Below is a small trained network, with its code and all its weights. Each question gives an input and a target symbol and asks what happens when units are switched off, that is, made to give their printed mean instead of their output.

import numpy as np


def w(rows, s, z=0):
    codes = np.array(rows[::2]) - 128.0
    scale = np.full(codes.shape[1], s)
    scale[-1] = z or s
    return codes * scale


def f(y):
    return y / 2 * (1 + np.tanh(0.7978845608 * (y + 0.044715 * y**3)))


def softmax(a):
    e = np.exp(a - a.max(-1, keepdims=True))
    return e / e.sum(-1, keepdims=True)


def log_softmax(a):
    a = a - a.max(-1, keepdims=True)
    return a - np.log(np.exp(a).sum(-1, keepdims=True))


def net(x, mask):
    ids = ['ΛΞΣαβεηπτφψω'.index(c) for c in x.split()]
    T = len(ids)
    res = E[ids] + P[:T]
    q, k, v = (res @ M[0].T for M in (Q, K, V))
    z = softmax(np.where(np.tri(T) > 0, q @ k.T / 4**0.5, -1e9)) @ v
    res = res + np.where(mask[0], z, O[0][:, -1]) @ O[0][:, :-1]
    y = f(res @ A[0][:, :-1].T + A[0][:, -1])
    res = res + np.where(mask[1:9], y, B[0][:, -1]) @ B[0][:, :-1]
    return log_softmax(res[-1] @ U[:, :-1].T + U[:, -1])


Q, K, V, O, A, B = {}, {}, {}, {}, {}, {}
E = w([
[131,129,122,198,132,72],'Λ',
[168,107,170,118,164,146],'Ξ',
[143,147,128,171,133,140],'Σ',
[146,94,136,142,163,92],'α',
[169,160,193,142,147,134],'β',
[82,110,27,168,127,167],'ε',
[172,119,187,170,153,80],'η',
[17,133,157,85,2,113],'π',
[124,84,87,183,147,95],'τ',
[151,71,111,146,156,150],'φ',
[123,124,104,127,144,195],'ψ',
[151,140,152,91,159,197],'ω',
],0.021)
P = w([
[155,119,137,158,175,154],'0',
[156,124,109,86,128,93],'1',
[222,164,101,114,155,108],'2',
[147,28,186,180,64,180],'3',
[161,117,100,56,66,88],'4',
[65,169,154,158,142,172],'5',
[97,34,205,223,92,207],'6',
[96,6,119,77,155,47],'7',
[118,103,215,100,211,128],'8',
],0.015)
Q[0] = w([
[144,198,97,164,184,106],'h0',
[134,132,142,119,7,125],'h0',
[197,189,83,66,120,131],'h0',
[164,119,74,74,124,48],'h0',
],0.017)
K[0] = w([
[158,39,164,177,166,191],'h0',
[244,166,36,40,78,85],'h0',
[246,124,78,221,205,155],'h0',
[162,214,99,161,205,149],'h0',
],0.012)
V[0] = w([
[186,137,135,168,135,181],'h0',
[151,184,248,96,153,118],'h0',
[121,169,103,229,101,53],'h0',
[151,75,154,118,166,65],'h0',
],0.017)
O[0] = w([
[135,62,143,160,114,144,255],'h0',
[52,134,150,139,161,251,123],'h0',
[111,199,141,233,139,65,199],'h0',
[81,78,135,128,205,75,142],'h0',
],0.016,0.0068)
A[0] = w([
[36,191,121,204,192,182,31],'n0',
[183,218,231,81,14,60,71],'n1',
[140,204,109,140,57,186,182],'n2',
[67,181,122,182,254,143,19],'n3',
[156,162,106,204,172,40,2],'n4',
[66,59,208,194,101,189,151],'n5',
[67,199,167,48,124,85,136],'n6',
[138,86,49,141,33,232,113],'n7',
],0.0071,0.0056)
B[0] = w([
[136,106,172,95,82,135,204],'n0',
[29,113,89,150,129,201,189],'n1',
[151,47,133,130,158,14,160],'n2',
[130,92,254,127,68,120,194],'n3',
[128,182,114,37,136,162,233],'n4',
[142,180,7,150,106,117,253],'n5',
[163,42,127,166,57,134,142],'n6',
[154,185,168,94,159,89,196],'n7',
],0.0087,0.018)
U = w([
[148,160,176,127,84,96,156],'Λ',
[96,100,96,140,213,158,176],'Ξ',
[223,134,85,248,108,123,213],'Σ',
[85,53,150,158,221,93,181],'α',
[146,159,142,162,69,210,83],'β',
[177,168,79,119,35,112,1],'ε',
[114,49,180,184,105,126,83],'η',
[109,77,123,114,60,102,106],'π',
[143,145,83,113,192,62,119],'τ',
[173,11,131,150,141,60,114],'φ',
[254,98,149,111,22,123,80],'ψ',
[197,170,119,97,122,168,73],'ω',
],0.0058,0.0062)

Each question gives the input, a string of symbols that net reads in full, and the target symbol t.
The units are the heads (4 rows each of Q, K, V and O) and the neurons (one row each of A and B). Each row of codes is followed by its name. A weight is (code - 128) times the scale printed after its matrix; where a second scale follows, it is the last column's (O, A, B and U).
mask holds one flag per unit, heads first, then neurons. A switched-off unit (its flag False) gives its mean, the last column of its rows in O or B, instead of its output. The means were averaged over made-up inputs and are rounded, as every weight is.
A unit's drop is (log p(t) with every unit on - log p(t) with that unit switched off) / (log p(t) with every unit on - log p(t) with every unit switched off).
The circuit of an input: a set's keep is (log p(t) with only the set's units on - log p(t) with every unit switched off) / (log p(t) with every unit on - log p(t) with every unit switched off). Starting from all 9 units, units are removed one at a time, each time the one whose removal leaves the highest keep (on an exact tie, the one counted first), for as long as the keep stays at least 0.8.
circuit, biggest first: the units of the circuit, biggest drop first
unit that matters most: the unit with the biggest drop
top k neurons: the k neurons with the biggest drops, biggest first
drop when u is switched off: that unit's drop, to one decimal
input Σ Σ ψ, target Σ: circuit, biggest first => h0; n4
input η Σ τ, target η: circuit, biggest first => h0; n3
input Σ φ Σ Σ Λ Σ τ, target Λ: circuit, biggest first => h0; n4; n3
input Σ Σ τ Σ ψ, target τ: circuit, biggest first => h0; n4
input φ β ψ Λ Λ ω, target Λ: top 2 neurons => n4; n3
input ψ ε ε β Ξ Ξ, target β: circuit, biggest first => h0; n5; n0
input φ Λ Σ, target φ: top 2 neurons => n5; n4
input Σ η φ Σ Σ ω Σ Ξ, target ω: circuit, biggest first => h0; n7
input Σ φ ψ η Σ, target ψ: unit that matters most => h0
input Λ ε Σ τ Λ Σ, target τ: top 2 neurons => n4; n3
input Σ τ ε Σ β, target ε: top 2 neurons => n1; n4
input Σ Λ α, target Σ: circuit, biggest first => h0; n0
input Ξ Σ β π Σ, target β: circuit, biggest first => h0; n0
input η Λ Λ φ Σ β Σ β, target β: circuit, biggest first => h0
input Λ Λ Ξ, target Λ: top 3 neurons => n4; n3; n5
input φ ψ τ Σ β Σ ψ, target β: top 3 neurons => n5; n0; n3
input Σ η Λ Σ Σ Ξ, target Σ: drop when n4 is switched off => 0.2
input τ ε α π ε, target α: drop when n5 is switched off => 0.1
input α η η ω, target η: drop when h0 is switched off => 1.6
input Ξ Σ Σ ψ, target Σ: unit that matters most => n4
